Below is a small trained network, with its code and all its weights. Each question gives an input and a target symbol and asks what happens when units are switched off, that is, made to give their printed mean instead of their output.

import numpy as np


def w(rows, s, z=0):
    codes = np.array(rows[::2]) - 128.0
    scale = np.full(codes.shape[1], s)
    scale[-1] = z or s
    return codes * scale


def norm(h):
    return h / np.sqrt((h * h).mean(-1, keepdims=True) + 1e-5)


def f(y):
    return np.maximum(y, 0)


def softmax(a):
    e = np.exp(a - a.max(-1, keepdims=True))
    return e / e.sum(-1, keepdims=True)


def log_softmax(a):
    a = a - a.max(-1, keepdims=True)
    return a - np.log(np.exp(a).sum(-1, keepdims=True))


def net(x, mask):
    ids = ['αβγδεζηλμξπστφψω'.index(c) for c in x.split()]
    T = len(ids)
    res = E[ids] + P[:T]
    r = norm(res)
    for j in range(3):
        rows = slice(2 * j, 2 * j + 2)
        q, k, v = (r @ M[0][rows].T for M in (Q, K, V))
        z = softmax(np.where(np.tri(T) > 0, q @ k.T / 2**0.5, -1e9)) @ v
        o = O[0][rows]
        res = res + np.where(mask[j], z, o[:, -1]) @ o[:, :-1]
    y = f(norm(res) @ A[0][:, :-1].T + A[0][:, -1])
    res = res + np.where(mask[3:15], y, B[0][:, -1]) @ B[0][:, :-1]
    return log_softmax(norm(res)[-1] @ U[:, :-1].T + U[:, -1])


Q, K, V, O, A, B = {}, {}, {}, {}, {}, {}
E = w([
[97,146,103,170],'α',
[83,124,169,122],'β',
[69,144,70,114],'γ',
[88,168,107,183],'δ',
[118,193,116,120],'ε',
[190,56,139,156],'ζ',
[95,125,134,123],'η',
[80,119,157,118],'λ',
[87,116,149,117],'μ',
[132,2,24,78],'ξ',
[103,137,131,135],'π',
[94,115,168,121],'σ',
[99,153,117,151],'τ',
[170,206,132,153],'φ',
[87,122,165,117],'ψ',
[84,124,165,64],'ω',
],0.025)
P = w([
[26,158,202,255],'0',
[47,161,192,229],'1',
[69,163,178,210],'2',
[84,163,170,195],'3',
[101,162,159,181],'4',
[119,158,147,166],'5',
[133,159,134,162],'6',
],0.0087)
Q[0] = w([
[55,165,122,151],'head 1',
[29,224,138,137],'head 1',
[135,123,158,88],'head 2',
[253,35,45,9],'head 2',
[196,101,108,76],'head 3',
[158,88,105,117],'head 3',
],0.02)
K[0] = w([
[192,120,92,20],'head 1',
[179,140,62,25],'head 1',
[120,128,149,120],'head 2',
[46,122,194,251],'head 2',
[172,84,167,192],'head 3',
[130,40,129,220],'head 3',
],0.016)
V[0] = w([
[166,203,124,17],'head 1',
[76,8,94,164],'head 1',
[1,67,35,109],'head 2',
[21,235,105,102],'head 2',
[144,52,64,173],'head 3',
[121,120,59,189],'head 3',
],0.0077)
O[0] = w([
[2,163,143,201,1],'head 1',
[195,90,49,105,169],'head 1',
[62,114,12,29,186],'head 2',
[176,233,107,24,231],'head 2',
[125,138,77,144,65],'head 3',
[169,142,86,99,161],'head 3',
],0.0094,0.0049)
A[0] = w([
[68,145,96,178,200],'neuron 1',
[165,134,95,141,181],'neuron 2',
[123,50,156,133,157],'neuron 3',
[137,84,72,78,125],'neuron 4',
[202,78,176,213,230],'neuron 5',
[153,71,186,83,255],'neuron 6',
[120,150,146,65,113],'neuron 7',
[175,173,220,137,97],'neuron 8',
[129,5,143,95,191],'neuron 9',
[155,117,159,94,101],'neuron 10',
[63,85,177,78,179],'neuron 11',
[181,157,143,113,174],'neuron 12',
],0.017,0.0089)
B[0] = w([
[200,97,153,65,204],'neuron 1',
[135,150,115,203,203],'neuron 2',
[71,122,92,73,180],'neuron 3',
[34,56,110,112,227],'neuron 4',
[224,135,9,197,251],'neuron 5',
[155,120,77,166,254],'neuron 6',
[154,105,157,108,198],'neuron 7',
[44,96,198,124,200],'neuron 8',
[77,37,156,69,238],'neuron 9',
[158,73,148,128,147],'neuron 10',
[188,193,107,148,203],'neuron 11',
[63,99,152,183,212],'neuron 12',
],0.013,0.0089)
U = w([
[40,159,51,188,63],'α',
[215,118,195,117,116],'β',
[93,231,47,19,87],'γ',
[153,246,55,145,144],'δ',
[63,154,204,76,235],'ε',
[214,101,61,183,124],'ζ',
[98,105,103,113,173],'η',
[238,119,120,27,103],'λ',
[153,106,145,64,135],'μ',
[118,135,116,112,142],'ξ',
[19,70,157,188,1],'π',
[158,60,193,110,120],'σ',
[28,207,82,160,30],'τ',
[100,133,156,251,139],'φ',
[234,121,178,95,103],'ψ',
[230,211,149,8,98],'ω',
],0.018,0.0077)

Each question gives the input, a string of symbols that net reads in full, and the target symbol t.
The units are the heads (2 rows each of Q, K, V and O) and the neurons (one row each of A and B). Each row of codes is followed by its name. A weight is (code - 128) times the scale printed after its matrix; where a second scale follows, it is the last column's (O, A, B and U).
mask holds one flag per unit, heads first, then neurons. A switched-off unit (its flag False) gives its mean, the last column of its rows in O or B, instead of its output. The means were averaged over made-up inputs and are rounded, as every weight is.
A unit's drop is (log p(t) with every unit on - log p(t) with that unit switched off) / (log p(t) with every unit on - log p(t) with every unit switched off).
The circuit of an input: a set's keep is (log p(t) with only the set's units on - log p(t) with every unit switched off) / (log p(t) with every unit on - log p(t) with every unit switched off). Starting from the 12 units with the biggest drops (on a tie, the unit counted first), units are removed one at a time, each time the one whose removal leaves the highest keep (on an exact tie, the one counted first), for as long as the keep stays at least 0.8.
circuit, biggest first: the units of the circuit, biggest drop first
unit that matters most: the unit with the biggest drop
top k neurons: the k neurons with the biggest drops, biggest first
which heads matter: for each layer, one digit per head in row order, 1 if its drop is at least 0.15 and else 0, layers parted by /
input σ δ λ α ω τ, target ω: which heads matter : 100
input ζ σ λ, target ζ: unit that matters most : head 2
input σ γ δ β, target γ: which heads matter : 010
input ζ ε μ γ λ, target γ: which heads matter : 010
input ζ ω δ α, target ω: which heads matter : 000
input π η α δ μ α, target α: top 3 neurons : neuron 9; neuron 5; neuron 2
input δ β μ ξ δ, target η: which heads matter : 110
input δ ε η, target ε: circuit, biggest first : head 2; neuron 5
input δ δ ζ δ φ δ μ, target φ: circuit, biggest first : head 2; head 1
input μ η τ, target τ: circuit, biggest first : head 2; neuron 12; neuron 5; neuron 9
input η ζ α δ ω δ β, target ω: which heads matter : 100
input π δ δ η π, target π: top 4 neurons : neuron 12; neuron 5; neuron 1; neuron 11
input φ ψ π, target φ: which heads matter : 010
input α π σ, target σ: which heads matter : 100
input λ π φ φ δ, target φ: circuit, biggest first : head 2
input ω ε λ, target ε: which heads matter : 010
input β β σ, target σ: top 3 neurons : neuron 5; neuron 8; neuron 6
input β δ γ η ζ α β, target ζ: circuit, biggest first : head 2; neuron 5
input σ ψ φ λ, target φ: which heads matter : 010
input σ ζ ε φ φ ε σ, target ε: unit that matters most : head 1
input φ λ σ, target φ: top 2 neurons : neuron 8; neuron 5
input β δ ε ζ φ ω, target ω: top 2 neurons : neuron 11; neuron 4
input α π ε δ, target ε: which heads matter : 000
input ξ ε ε, target η: top 2 neurons : neuron 4; neuron 5
